Below are the code and all the weights of a small trained network. Each question names an input and a target symbol and asks about switching units off, where a switched-off unit gives its printed mean instead of its output.

import numpy as np


def w(rows, s, z=0):
    codes = np.array(rows[::2]) - 128.0
    scale = np.full(codes.shape[1], s)
    scale[-1] = z or s
    return codes * scale


def f(y):
    return y / 2 * (1 + np.tanh(0.7978845608 * (y + 0.044715 * y**3)))


def softmax(a):
    e = np.exp(a - a.max(-1, keepdims=True))
    return e / e.sum(-1, keepdims=True)


def log_softmax(a):
    a = a - a.max(-1, keepdims=True)
    return a - np.log(np.exp(a).sum(-1, keepdims=True))


def net(x, mask):
    ids = ['αβδεζηλστφψω'.index(c) for c in x.split()]
    T = len(ids)
    res = E[ids] + P[:T]
    r = res
    for j in range(3):
        rows = slice(4 * j, 4 * j + 4)
        q, k, v = (r @ M[0][rows].T for M in (Q, K, V))
        z = softmax(np.where(np.tri(T) > 0, q @ k.T / 4**0.5, -1e9)) @ v
        o = O[0][rows]
        res = res + np.where(mask[j], z, o[:, -1]) @ o[:, :-1]
    y = f(res @ A[0][:, :-1].T + A[0][:, -1])
    res = res + np.where(mask[3:7], y, B[0][:, -1]) @ B[0][:, :-1]
    return log_softmax(res[-1] @ U[:, :-1].T + U[:, -1])


Q, K, V, O, A, B = {}, {}, {}, {}, {}, {}
E = w([
[209,210,204],'α',
[85,219,118],'β',
[202,99,203],'δ',
[78,202,154],'ε',
[112,228,103],'ζ',
[138,195,248],'η',
[190,206,82],'λ',
[114,164,213],'σ',
[71,118,156],'τ',
[106,165,137],'φ',
[152,234,89],'ψ',
[87,162,187],'ω',
],0.012)
P = w([
[86,253,208],'0',
[186,137,168],'1',
[167,137,160],'2',
[162,148,153],'3',
[160,156,145],'4',
[151,160,147],'5',
[133,161,142],'6',
[132,171,135],'7',
[113,175,133],'8',
[139,163,130],'9',
],0.0052)
Q[0] = w([
[191,7,108],'H0',
[132,115,146],'H0',
[97,117,55],'H0',
[215,40,142],'H0',
[132,131,133],'H1',
[106,174,119],'H1',
[90,100,84],'H1',
[106,149,111],'H1',
[84,159,203],'H2',
[52,35,169],'H2',
[151,78,47],'H2',
[84,81,140],'H2',
],0.02)
K[0] = w([
[142,4,98],'H0',
[140,119,113],'H0',
[66,109,147],'H0',
[179,41,111],'H0',
[123,132,135],'H1',
[104,111,107],'H1',
[152,93,67],'H1',
[118,109,101],'H1',
[54,109,154],'H2',
[144,104,225],'H2',
[207,130,124],'H2',
[135,106,180],'H2',
],0.023)
V[0] = w([
[208,77,134],'H0',
[25,94,187],'H0',
[101,155,88],'H0',
[98,60,86],'H0',
[79,204,9],'H1',
[14,104,128],'H1',
[221,146,131],'H1',
[56,77,179],'H1',
[172,154,51],'H2',
[114,133,121],'H2',
[188,143,76],'H2',
[248,81,216],'H2',
],0.011)
O[0] = w([
[45,153,124,75],'H0',
[194,162,45,120],'H0',
[160,122,155,128],'H0',
[123,207,106,2],'H0',
[178,33,218,103],'H1',
[217,125,96,114],'H1',
[53,133,153,140],'H1',
[178,162,67,129],'H1',
[87,71,210,99],'H2',
[148,122,134,132],'H2',
[83,86,193,98],'H2',
[3,186,67,102],'H2',
],0.014,0.01)
A[0] = w([
[102,63,116,252],'N0',
[96,72,69,106],'N1',
[94,105,57,93],'N2',
[124,2,59,53],'N3',
],0.0095,0.0043)
B[0] = w([
[67,194,38,252],'N0',
[214,17,186,125],'N1',
[86,182,142,158],'N2',
[82,4,120,162],'N3',
],0.013,0.0037)
U = w([
[87,93,115,125],'α',
[153,95,132,25],'β',
[102,152,112,159],'δ',
[145,99,99,91],'ε',
[135,85,149,4],'ζ',
[110,94,12,133],'η',
[110,152,179,109],'λ',
[132,150,90,185],'σ',
[147,161,115,206],'τ',
[140,191,153,140],'φ',
[115,91,155,59],'ψ',
[152,136,99,198],'ω',
],0.011,0.0048)

Each question gives the input, a string of symbols that net reads in full, and the target symbol t.
The units are the heads (4 rows each of Q, K, V and O) and the neurons (one row each of A and B). Each row of codes is followed by its name. A weight is (code - 128) times the scale printed after its matrix; where a second scale follows, it is the last column's (O, A, B and U).
mask holds one flag per unit, heads first, then neurons. A switched-off unit (its flag False) gives its mean, the last column of its rows in O or B, instead of its output. The means were averaged over made-up inputs and are rounded, as every weight is.
A unit's drop is (log p(t) with every unit on - log p(t) with that unit switched off) / (log p(t) with every unit on - log p(t) with every unit switched off).
The circuit of an input: a set's keep is (log p(t) with only the set's units on - log p(t) with every unit switched off) / (log p(t) with every unit on - log p(t) with every unit switched off). Starting from all 7 units, units are removed one at a time, each time the one whose removal leaves the highest keep (on an exact tie, the one counted first), for as long as the keep stays at least 0.8.
circuit, biggest first: the units of the circuit, biggest drop first
top k neurons: the k neurons with the biggest drops, biggest first
heads that matter: for each layer, one digit per head in row order, 1 if its drop is at least 0.15 and else 0, layers parted by /
drop of u: that unit's drop, to one decimal
input α ψ ε β φ ζ, target α: circuit, biggest first -> [H0, N0, H1, N3]
input λ σ α, target λ: circuit, biggest first -> [H2, H1]
input α ζ λ ω λ τ, target α: circuit, biggest first -> [H1, H0, N3]
input β ω φ ζ, target β: heads that matter -> 111
input η ε ζ α ω φ β τ, target η: circuit, biggest first -> [H0, H2]
input α τ ε δ ψ, target α: circuit, biggest first -> [H2, H0, N0]
input λ ε α σ λ, target α: circuit, biggest first -> [H2, H1]
input α λ τ, target α: circuit, biggest first -> [H0, H1]
input η α δ, target δ: top neuron -> [N2]
input η φ ζ ω φ, target η: top 2 neurons -> [N3, N0]
input η λ τ τ α φ φ, target η: drop of N3 -> 0.3
input β τ ε, target β: drop of H0 -> 0.2
input φ η λ ζ α, target λ: drop of H0 -> 0.3
input δ α ω, target δ: top neuron -> [N2]
